[[121 130 120 140 134 122]
 [122 132 124 143 130 119]
 [124 139 125 137 120 120]
 [131 122 127 124 136 129]
 [140 127 145 117 118 119]
 [120 118 120 150 151 119]
 [122 133 120 141 132 120]
 [122 129 126 126 120 148]
 [134 129 124 117 132 126]
 [131 124 130 122 130 132]
 [135 128 128 128 137 108]
 [118 127 119 136 131 142]]
Counting starts at 1.
The entry in row 1 and column 1 -> 121
The top-right entry?
Answer: 122
The bottom-left entry is 118
The bottom-right entry -> 142
The largest entry?
Answer: 151
The entry at row 3, column 3?
Answer: 125
The entry just left of 125 is 139
The entry at row 3, column 1?
Answer: 124
The entry in row 1 and column 3: 120
The entry directly above the largest entry?
Answer: 118
The entry in row 1 and column 2 -> 130
The top entry of the column that holds the largest entry?
Answer: 134
The entry just left of the smallest entry: 137
The entry just left of 145 is 127
The entry directly above the smallest entry?
Answer: 132

x =
[[123 123 129 114 116 132 136 127 134 135 140 125 115 115 116]
 [135 150 114 144 126 119 140 110 123 131 123 131 130 131 137]
 [127 125 145 112 133 136 122 153 151 114 131 114  99 129 124]
 [123 132 118 130 123 127 121 129 131 133 131 131 129 132 126]
 [132 141 126 133 128 125 133 126 133 125 126 125 119 130 132]
 [126 128 128 127 126 134 129 126 126 129 136 128 132 129 132]
 [136 124 120 121 118 130 129 128 125 131 128 125 138 119 119]
 [132 129 113 127 132 125 129 121 134 137 117 123 129 123 126]]
Which number is the last entry, reading row by row?
A: 126
The first entry on the main diagonal is 123
Which number is the second smallest entry?
A: 110
The entry in the top-right corner -> 116
Which number is the minimum?
A: 99
The third entry in reading order -> 129
Which number is the entry directly below the largest entry?
A: 129
The entry just right of the largest entry is 151
Which number is the first entry in the row that holds the smallest entry?
A: 127
Which number is the entry just right of 117?
A: 123
Which number is the fifth entry, reading row by row?
A: 116
The largest entry in the last row -> 137
Which number is the bottom entry of the column that holds the largest entry?
A: 121
Which number is the entry directly above 122?
A: 140
The bottom-left entry is 132
The bottom entry of the column that holds the smallest entry is 129
Which number is the smallest entry in the first row?
A: 114
The entry just right of the smallest entry is 129
The 2nd entry in reading order -> 123
The top entry of the column that holds the smallest entry -> 115
The second entry on the diagonal from the top-right corner: 131
The 3rd entry on the main diagonal: 145
Which number is the entry directly above the smallest entry?
A: 130
The 3rd smallest entry -> 112
Which number is the third largest entry?
A: 150

[[141 144 132 131 119]
 [129 121 120 117 114]
 [109 117 117 114 111]
 [115 120 126 121 117]
 [131 128 118 108 148]
 [130 122 119 117 114]
 [128 128 128 132 127]
 [120 135 113 108 134]
 [131 131 133 125 127]
 [131 132 120 109 148]
 [126 123 126 122 117]
 [122 129 135 136 118]
 [130 118 111 106 146]]
What is the bottom-left entry?
Answer: 130
What is the largest entry in the last row?
Answer: 146
The 1st entry, reading row by row is 141
What is the entry just left of the smallest entry?
Answer: 111
The median entry: 123
What is the 3rd entry on the main diagonal?
Answer: 117
The entry directly above the smallest entry -> 136
What is the 4th entry in reading order?
Answer: 131
The bottom entry of the column that holds the smallest entry -> 106
What is the 2nd entry in reading order?
Answer: 144
What is the smallest entry in the last column?
Answer: 111
The top-right entry: 119
The smallest entry in the first column -> 109
The fourth-last entry, reading row by row: 118
The third entry, reading row by row is 132
What is the entry just left of the centre entry?
Answer: 128
What is the entry directly below the centre entry?
Answer: 113
What is the entry at the centre?
Answer: 128
What is the second entry on the diagonal from the top-right corner?
Answer: 117

m =
[[127 141 117 105 117 147 131 121 120 117 117 130 128]
 [126 127 123 117 127 123 143 137 113 133 146 130 127]
 [128 117 137 123 128 126 138 142 111 133 146 134 130]
 [132 143 106 105 118 155 127 126 118 119 112 132 127]
 [117 137 121 129 128 134 124 117 132 106 124 127 128]
 [127 137 108 107 123 150 134 119 117 115 120 134 127]
 [128 127 121 133 123 113 112 117 130 119 136 125 141]
 [123 119 133 135 132 110 129 121 122 128 144 129 137]
 [123 129 119 121 138 142 144 144 108 124 136 135 119]
 [120 117 119 121 125 129 139 135 108 124 134 140 126]
 [127 120 142 129 135 115 131 131 118 133 146 129 137]
 [128 125 135 127 142 131 141 151 111 132 148 133 130]
 [119 124 121 131 127 131 124 110 137 108 120 130 128]]
Report the bottom-left entry.
A: 119
The last entry, reading row by row: 128
The 3rd entry from the end, reading row by row: 120
The entry directly below the largest entry -> 134
The entry just left of the largest entry -> 118
The 1st entry on the main diagonal is 127
The largest entry in the last column is 141
Report the entry directly above the centre entry.
A: 134
The entry in the top-right corner is 128
Report the largest entry in the last row.
A: 137
The smallest entry in the first row: 105
Report the third entry on the diagonal from the top-right corner.
A: 146
Report the second-last entry, reading row by row.
A: 130
Report the entry directly below 139.
A: 131
The entry directly below the centre entry -> 129
Report the smallest entry in the first column.
A: 117
The third entry on the main diagonal is 137
Report the second entry on the diagonal from the top-right corner.
A: 130
Report the second entry on the main diagonal.
A: 127
The entry directly above the largest entry: 126

[[136 133 120 131 126 113 147 113 110 137 143 122]
 [142 109 129 135 134 109 132 133 132 133 140 132]
 [109 145 145 122 131 141 111 122 137 148 144 118]
 [132 128 126 150 133 120 114 129 126 135 157 140]
 [117 157 136 103 121 137 132 146 127 128 124 122]
 [123 124 128 139 129 142 105 137 139 116 119 141]
 [126 138 137 124 130 120 128 133 128 143 150 124]
 [112 155 123 130 120 151 114 125 121 119 122 133]
 [126 142 122 137 127 125 133 108 111 139 146 123]
 [125 144 113 151 124 135 115 122 113 119 140 143]]
Counting starts at 1.
The entry in row 3 and column 1 -> 109
Give the entry in row 2 and column 1.
Answer: 142
The entry in row 1 and column 3 is 120
The entry at row 1, column 1 is 136
Give the entry in the bottom-right corner.
Answer: 143
The bottom-left entry: 125
Give the top-right entry.
Answer: 122
The entry just right of 103 -> 121
Give the entry directly above the smallest entry.
Answer: 150
The minimum is 103
Give the entry at row 1, column 2.
Answer: 133
Give the entry just left of 108.
Answer: 133
The bottom entry of the column that holds the smallest entry -> 151
Give the entry in row 2 and column 2.
Answer: 109

X =
array([[125, 115, 133, 127],
       [124, 112, 136, 122],
       [122, 110, 137, 121],
       [122, 110, 137, 121],
       [121, 109, 139, 117],
       [123, 110, 138, 118],
       [144, 152, 126, 146],
       [145, 153, 124, 149],
       [125, 112, 136, 121],
       [140, 148, 130, 142],
       [145, 151, 126, 143],
       [123, 111, 136, 122],
       [123, 110, 137, 119],
       [145, 151, 127, 143]])
Which number is the 1st entry in reading order?
A: 125
Which number is the 1st entry on the diagonal from the top-right corner?
A: 127
Which number is the entry in the bottom-right corner?
A: 143
Which number is the fifth entry in reading order?
A: 124
Which number is the entry just left of the largest entry?
A: 145
The 2nd largest entry is 152
Which number is the third entry in reading order?
A: 133
Which number is the largest entry in the last row?
A: 151
Which number is the second entry, reading row by row?
A: 115
The bottom-left entry is 145
The entry directly below 149 is 121
Which number is the second entry on the diagonal from the top-right corner?
A: 136
The first entry of the smallest entry's row -> 121
The entry just right of the largest entry: 124
Which number is the entry just right of the smallest entry?
A: 139
The entry directly below the largest entry -> 112
Which number is the entry directly below the smallest entry?
A: 110

[[145 132 107 130 110 121 118 115 121 137 136]
 [139 131 118 129 122 122 123 123 123 133 133]
 [142 132 112 130 116 121 120 119 122 135 135]
 [142 131 114 129 118 121 121 120 122 134 135]
 [104 121 145 126 134 142 136 136 141 117 117]
 [106 122 145 126 133 141 135 136 140 118 118]
 [118 125 136 127 131 134 132 132 134 123 123]
 [117 125 137 126 131 135 132 132 134 123 122]
 [127 127 129 128 129 129 128 129 129 128 128]
 [138 131 119 129 123 123 124 123 123 133 133]
 [121 126 134 127 130 132 130 130 132 125 125]
 [122 126 133 127 130 132 131 131 132 125 125]]
Report the last entry, reading row by row.
125
Report the 1st entry on the diagonal from the top-right corner.
136
Report the last entry in the row that holds the smallest entry.
117
Report the third entry in reading order.
107
The first entry in reading order: 145
The smallest entry in the first column is 104
The fourth entry from the end, reading row by row: 131
Report the bottom entry of the column that holds the smallest entry.
122
The 3rd entry on the main diagonal is 112
The second entry in reading order is 132
Report the entry directly above the smallest entry.
142
Report the entry just right of the smallest entry.
121
The fifth-last entry, reading row by row: 131
The fourth entry in reading order is 130
The 5th entry in reading order -> 110
The third entry on the diagonal from the top-right corner: 122
Report the entry just right of 139.
131
Report the largest entry in the last row.
133
The entry directly below the smallest entry -> 106

Read these off the grid that follows. Counting starts at 1.
1) Which number is the top-right entry?
2) Which number is the entry in row 1 and column 2?
3) Which number is the entry at row 1, column 1?
4) Which number is the entry just right of the centre entry?
5) Which number is the entry in row 3 and column 1?
6) Which number is the entry at row 1, column 3?
7) Which number is the bottom-left entry?
8) Which number is the maximum?
[[130 119 119 111 132 137 109 132 123 128 141]
 [126 119 115 138 123 146 127 122 131 145 138]
 [117 120 115 106 146 144 101 137 115 138 139]
 [124 121 116 137 123 141 133 116 130 143 138]
 [127 116 116 126 129 144 111 126 129 145 133]
 [138 118 114 133 118 123 111 115 139 137 130]
 [120 109 121 112 144 147 106 125 118 133 134]
 [135 115 115 122 128 134 101 127 129 126 138]
 [132 121 109 125 129 113 101 114 134 134 130]]
1) 141
2) 119
3) 130
4) 111
5) 117
6) 119
7) 132
8) 147
